Each row is followed by its class number.
[ -5  -7 -28  11   3  16 -10   6 -14  31  -9  -1  -4  15 -20  -6  24  -6
 -14  68   8  -7  13  -3 -19 -12 -17   2  26  14  -1   9  10 -15   5] => 10
[-32  -5 -20  10  10 -13  -6 -63 -18  31   1 -13 -12   8  31  -4  45 -18
 -27  -1   5   1  35 -16   5 -36   7 -27  22   3 -26 -24  26 -17   4] => 0
[ 26 -17 -17  10  18  25  17  48 -12  26  23   3  22 -24 -51  15  -5   9
  17  55  -7   1 -24   9  26   3 -38  59  12 -12  17  19  13   8   1] => 8
[  6   5  27 -49  19  -1   8  18   5   3   5  35  28   2  74  15 -31  19
  17 -17   3  -2  13   0  91   7 -29  -9 -34 -11 -29  13  25  40  -9] => 3
[-42  24 -35  28  -8   7  -8 -28   0 -27 -20  -1   7  -1 -13  31  51  -6
   9 -38  30   6  22   1  -5 -26  26 -43  -6   5 -21  -5  58 -19 -35] => 4
[-32  -7 -14  14 -15 -16   2 -50  -6 -38 -20  -5  11 -15 -19  22  37  -5
  20 -38  45 -10  15  13  28 -10  27 -50   5   5 -13 -21  36 -35 -31] => 0
[-10  12   0 -14  -1  25   0 -68 -34 -19  -7  -7 -37  28 -40 -32  35 -22
  -4 -40  28 -13 -54 -22   6 -39  40 -16  29   4  43 -24 -61 -41  21] => 5
[-17  -4 -23  12   2 -11 -16  18 -13   4 -19   4   0  16   6  -4  24  -2
 -33  29   9   4  13  -2 -31 -18  12 -27  14  31   1   9   0 -13   9] => 7
[ -6  22   8   3   2  -9  -6   9  -3   5  -3  -5   2   2  12 -10  -1   8
  -8   2  -4  -8 -14  -9  -3   9   2   7  -3  15  26  -5   4   1   4] => 5
[-12   3   6 -14 -35 -12 -41 -32 -11  15  -7  -7 -25  -7  18 -43  29  14
  -6  19   9 -24 -18   3 -15   7  25 -21  -6  25  37  -9 -27 -48  34] => 6
[ 22   7  24 -20 -33 -22  -7 -15 -10 -24   3 -14   1  10  -2 -41   4  -1
  25 -72   3  13 -46   5  -2   9  25  -5 -11  -1  22 -24 -36  -3  17] => 6
[  7   7  10 -40  21  17  -1  11 -28  41  18   9 -17   7  42 -12  -2  14
  -9  19  -3   5 -12  -6  44   1  -4  25 -10  -2  13  19 -15  -1  14] => 8
[ 23  -5 -10  -1  28  27  14   1 -17  51  39  -6  -8   5 -23   0   4  -2
  -1  19 -21  -1  -6 -13  30 -25 -42  64  22 -39  11  23  -6  18  -5] => 8
[  2 -30  -2 -42 -41  31 -11   8 -17  -4   4  22  24 -61  16   4 -19  15
  28  18  30 -18 -25  12  50  -9  13   9   6  34 -28  -5 -27 -28  31] => 4
[-24 -48 -20 -59  -5 -12 -23   2 -58   9  14  24  27 -45  49  11   3   6
  -7  40  65 -15 -10  13  63 -41  13  -8   9  35 -31  12 -19 -32  36] => 7
[-23 -16 -29   0  29   6 -17  14 -20  80  33  13   6 -23  56  27  20  17
 -28  75   1 -14  57  -8  52  -8 -25   5  -2  -5 -36  23  60 -10  -7] => 8
[ -3 -16 -26  25  40   4 -18  36   4  49  11  -4  30 -33  31  10  13  13
 -34  95 -29  18  20  27 -50   0 -48  52  -6  13  14   9  22  14   8] => 1
[  2 -14  -2 -39  25   5  10  11 -31 -19   0  16  16 -11  36  11 -11  -3
   7  13  19  10 -29   1  33 -16  -2  26  -2   1 -17  21  -5   8  16] => 3
[ -7   2  38 -50  -5  -6 -36 -11  15  22  18  12   1   2  87 -15 -18  33
   3 -21  -1  10  15  25  24  15   1  -6 -40  -3  -3 -11 -13   5  16] => 6
[-11  -7  33 -23 -33  -3 -15  -5  18 -30 -31  14  14  -2  17  -4 -21  23
  27 -24  27 -12   6  28  16  40  30 -55 -14  37 -16 -34  -3 -10   8] => 10
[-26  16 -28  62   8  -8   4 -77 -23 -11 -16 -48 -38  23 -63 -19  67 -38
 -15 -33   0   4 -17 -28 -70 -29  47  -6  37  -3  15 -22  19  -7  11] => 8
[-15  33 -10  12  47  12  22 -14  -4 -37 -49   0 -16  73 -12  12  31 -36
 -16 -26  -6  28 -11 -17 -24 -34  14   0  -2 -13   5  24  29  34 -10] => 3
[-15 -26   4 -28  13 -15  -9  -5 -18  49  40   7   8 -30  79  13   4  29
  -7   7  14   7  37   3  52   3   5 -15  -9   1 -45 -21  16 -27  -5] => 8
[-20 -16 -26   2  12 -37   1  34 -11   2   6  10  51 -36  12  53   6  15
   9  33  32   1  18  33  29   2 -31   6 -11   3  -8   1  69  -5 -31] => 0
[-37  22  -6 -14  -3  32 -23 -16  -2   7 -33  16 -24  29  46   6  27   0
 -28   1   9   9  17   1 -20 -24  38 -38 -13  38  -8  -6   6 -18  14] => 4
[ -7  39   2 -14  34   0  19  -1 -21 -38 -12  -5  -6  49 -11   6  18 -19
   2 -64  22  31 -38  -9   1 -19  19   7 -11 -12  30   9   5  15 -21] => 5
[-27   3 -43  48  -3 -48 -33  41 -13  12  15 -29  -3 -21  34   6  27  21
 -28  67   8  17  32   5 -89  30  28  -1  -2  17 -10   9  50 -27 -14] => 6
[  0  -1 -32 -30  -9 -53 -39  44 -43  44  36  -4  -6 -21  55  -2  24  28
 -27  53  25   9  -8  22 -33  -2 -11  32 -10   1  32  12 -18 -50 -21] => 6
[ -9 -12  18 -36  21 -33   4  19  -2 -40  -4  20  58 -29  37  35 -13  19
  31 -38  28  15 -13  48  48   4   0   2 -45   9  -2  -4  27  18  -9] => 1
[-45   4 -26  36   3 -25  -5   0 -20 -39 -23 -32   4 -20 -11  17  22  -7
  -5   8  16  -4 -21   3 -87  -5  32   0  16  22  -1   2  44 -15  -8] => 2
[-20 -19 -13  43 -35 -30 -16  23  18 -19 -20   0  28 -24 -11   5   7  16
  -5  12  11 -13  37   7 -24  20  27 -58  12  41 -28 -12  28 -20  -8] => 7
[-30  28   6  25  18 -12  -2  -3  20 -15 -16  -8  17  12  16  22   6  -5
  -3 -31  -5  -4  22  -7  -1   8   8 -16 -10   7 -11  -6  71  34 -12] => 5
[ 23 -23  27 -36  -7  -6  10  73   1 -39  11  17  68 -37  27   7 -65  24
  34 -23   6  21 -23  24  37  28 -15  26 -16  19 -29  21   3  55  20] => 7
[-10  -7 -30 -33  52  -4   9  35 -39  32  24  17  15   5  21  50  19  -8
 -18  37  35   5  -5   1  49 -43 -33  30   6  -7   2  13  38   2 -14] => 5
[ -4 -16  -8 -10   3 -20 -11 -32 -11  23  13  -4  11 -36  18  -4  23  10
  -3  14   5 -14   4  14  17 -27 -11  20   5  -2   8  -8 -23 -24  -7] => 1
[-21   8  -6  21  12 -19 -16  28  19 -20 -23  10  35 -27  23  17  -4  22
  -4  35  -9  16   0  30 -43  29  -9   9 -31  16   6  -8  29   8   0] => 3
[-13 -35  21 -43 -21  13 -27  -2   8  27  -1  30  10 -18  58   4 -24  28
   6  37  26 -22  37  23  43  27  11 -48  -4  35 -41 -25  -4 -25  22] => 10
[-14  22 -15  10  19  -9  -7 -23 -15  23  -7 -25 -25  15  12  -9  27  -8
 -28  26 -11  17  -2   5 -49 -19 -15  40  11  -1  38  -2  -7  -3  -5] => 0
[ 17  -3 -11   9   4  -4   8  57   3  18  22   3  36 -21  20   7 -19  22
   3  37 -16  24  21  13   9  30 -39  25  -1  -6  -9  10  20   3 -32] => 0
[-20  -3  -6  -2  17  38 -16 -33 -44   9  -9 -23 -35  11 -10 -26  31 -26
 -30  45  -2  -2 -44 -13 -61 -30  15  34  34  34  31  14 -40 -14  65] => 9
[ 30  -9  12   1 -23 -28  20  13   3 -26   8   3  38 -27 -10 -13 -19   6
  35 -41 -13  -3 -22  -8  32  10 -14   5   9 -12 -15 -17 -13   4 -13] => 3
[-34  24  21 -43  17 -10 -10 -62 -35 -19 -24   1 -43  37  38 -10  30  -2
  -3 -56  40  -3 -27  -6  23 -17  55 -37 -20  13  27  -6  -9 -17  22] => 8
[ -2   3  24 -11   9  22  -5   3   4 -11  -8   4   5   3 -12   3  -4  -1
   9  -7  -4   1 -30  19  -6   0 -16  17 -10  17  34  -4 -13  19  31] => 9
[-10 -11  -2 -47  15 -31 -27   8 -24  43  25  11  10 -35  95  -3   6  30
 -29  38   8  12  12  29   2  -8  -7  24 -21  14   8  -4 -39 -30  -5] => 1
[  3 -13  13  -5   6  16   2  36   9  18   7  11   8  -5  24  13 -14  26
  -3  17  -6  10  22  12  16  27   9  -5 -11  13 -20   1  18   0  -5] => 8
[-41  22   2  40  23  17   6 -57  -1 -77 -53 -33 -11  27 -47   9  31 -37
   0 -58  19  15 -39  -3 -66 -23  61  -5  10  25  14 -21  30  30  28] => 5
[  9   5   5 -27  15 -10  -1   9 -14  13  20   1  19  15  34  -7  -7   3
   6 -21   2  23   2   4   3   0 -30   6   2  -7 -16 -10  10  33   2] => 10
[-19  -3   4 -30 -24 -16  -2 -49 -28  -9 -11  -7 -15 -13 -20  -5  19  -7
  20 -35  35 -42 -43   0  26 -41  14  -5  13  -1  25 -14 -31 -37  -9] => 2
[  6 -23   2  24 -10  31 -11  25  32  37 -10  15  15 -19  23 -11 -15  17
 -22  80 -47  -7  35   2 -14  27 -13  -2  11  21 -29  -9  -6 -14  14] => 3
[ -5   8 -20  38   4  27  21 -41  -6 -22 -12 -15  -8  21 -85  -2  41 -35
   7 -33  13  -9 -20 -26   8 -33  18  -6  34 -13   9  -7  11  -6 -11] => 5
[ -2  -9  12   2 -12  -8  17  14  21 -17 -18  11  25   1   5  21 -16  10
  18 -14   9  -1  33  13  50  12   4 -26  -4   6 -32  -9  32   7 -27] => 0
[ -38   -5   12   43    0  -16  -34   -3   22  -37  -24  -25   33  -56
   47  -13  -10   27  -14   27  -25   24    5   39 -114   49   46    7
  -22   55   -3  -19   14    5   37] => 1
[-13  -4 -11   4  -1   2   1   0 -17  -1 -15   2 -16  16 -15   7  20  -9
 -19  12  25 -15  -8 -13   2 -16  33 -22  23  21   8 -10  -6 -36  -1] => 5
[  4 -24 -11  16 -15  22  -2 -28  12  -5  -8   2  27 -25 -76   3  11  -7
  41  23  15 -32 -12  15  24  -9 -35   5  27   3   2 -18  18   4  19] => 10
[-31   2   3   4   5 -31 -15  -4  23  15   3   0  24 -28  67  29  -4  27
  -6   7   3   9  57  28   3  18 -13  -8 -21   4 -27 -18  51   6 -29] => 0
[-19  -5 -29   5  16   2 -18 -21 -27  11 -10  -7   4   2 -27   4  34  -6
   0  48  26  -7 -18  13 -21 -22 -25  12  19   9  23 -10   8 -16  20] => 10
[-20  30  13  13  26 -23 -19  41  -5  22  19 -18  14  15  82 -11  -3  20
 -41   0 -38  50  21   1 -83  25 -13  13 -22  18  -4   1  18  25   3] => 9
[ -4  -7   1 -17  12 -15  -9  23  -3   0  16  13  36 -33  50   2  -3  29
  -1   6   1  22   9  29   6  20   0   2 -29   7  -5   1  -4 -13 -16] => 1
[ 17   5   5  45 -19  -3 -14  57  46  16   5 -12  41 -20   5 -10 -20  25
  14  29 -46   6  30   9 -18  52 -33  22 -20  -4 -14  15  55  40  -5] => 6
[ -6 -19 -42  13  14 -10   9 -17 -26   3  10  -1  17 -22 -23  15  48 -12
   0  12  26  -4  10  -1  27 -33   0  -1  14 -13 -11  16  18 -28 -31] => 1
[-18   6 -23  35  25   8   7   8   8  -3 -25  -4   6  40 -16  11  29 -23
 -26  -3  -8  19  30 -12 -25 -26   0 -17  14   5 -21  23  46  32  -4] => 7
[-35   9 -14  44 -18  -5 -15 -26   8   2 -30 -22   0 -20 -20  -9  29  -2
  -1  20 -10 -37   5 -10 -33  -8   0 -15  11  15   5  -3  36 -20  -6] => 2
[-30   2  -6  48 -29 -51 -16 -70 -10 -42 -24 -34   9 -26 -28 -35  50   0
   3 -42  11 -11 -20   3 -64  -8  53 -43  10  32  25 -46 -12 -42   7] => 1
[-35 -24 -28  24  30  30 -18 -35  -7  22  -1 -13  11 -10   9  16  22 -14
 -11  61   9  -2  36  -2 -30 -18 -16   7  30  13 -48   5  62  21  33] => 10
[-44 -25  11 -54  -7 -12 -22  -9 -41 -18 -10   9  11 -40  69  11 -10  15
   2   6  52 -14 -30  20   6  -7  41 -21 -15  43 -15  -7  -2 -36  27] => 2
[ -3   5  -3  21 -19   3  10 -66 -27 -23  -7 -26 -21  20 -74 -26  48 -39
  10 -62  11 -21 -40 -27 -14 -41  16 -14  41   0  22 -13 -25 -12  15] => 9
[  1   7  10  13  12   9  -8  12   9  32  19 -13   2 -13  18  -2 -12  25
  -6  13 -28  13  10  11 -18  26 -11  37  -6 -11   7  -5   1  16  -5] => 8
[  9   7  -6  34 -12   8  15  11   3 -39 -35 -12   6  28 -68 -11  12 -22
   6 -28  -3   4 -19  -7 -16 -12  13  -9  21  14  11  10  -2  27   3] => 7
[-13  -4   3  62 -14 -27 -13   3  40 -47 -29 -19  51 -54 -34   3   5  21
  21   1 -19   3  -6  44 -65  38   7   1 -17  29  21 -32  27   6   2] => 1
[ -52   41  -11   53   14  -19   -6  -14    9  -53  -44  -31    0   21
   -9    7   37   -8   -6  -49   -3   25   -6    5 -100    6   32  -27
  -17    7   15   -2   56   -3  -35] => 2
[-25 -11   7   4  40  -4  -8  14  14 -15  -4  -2  47 -29  72  21  -9  13
  -8   8 -11  36  29  29 -30  15   6  12 -31  24 -39   8  58  43  12] => 1
[  4  12   2  16  20  22  18   6 -11  -5 -13 -11 -17  43 -37  -5  12  -7
  -4  -8 -12  13 -19 -13 -12  -4  19  10  12  -5  17  11   2  11   3] => 8
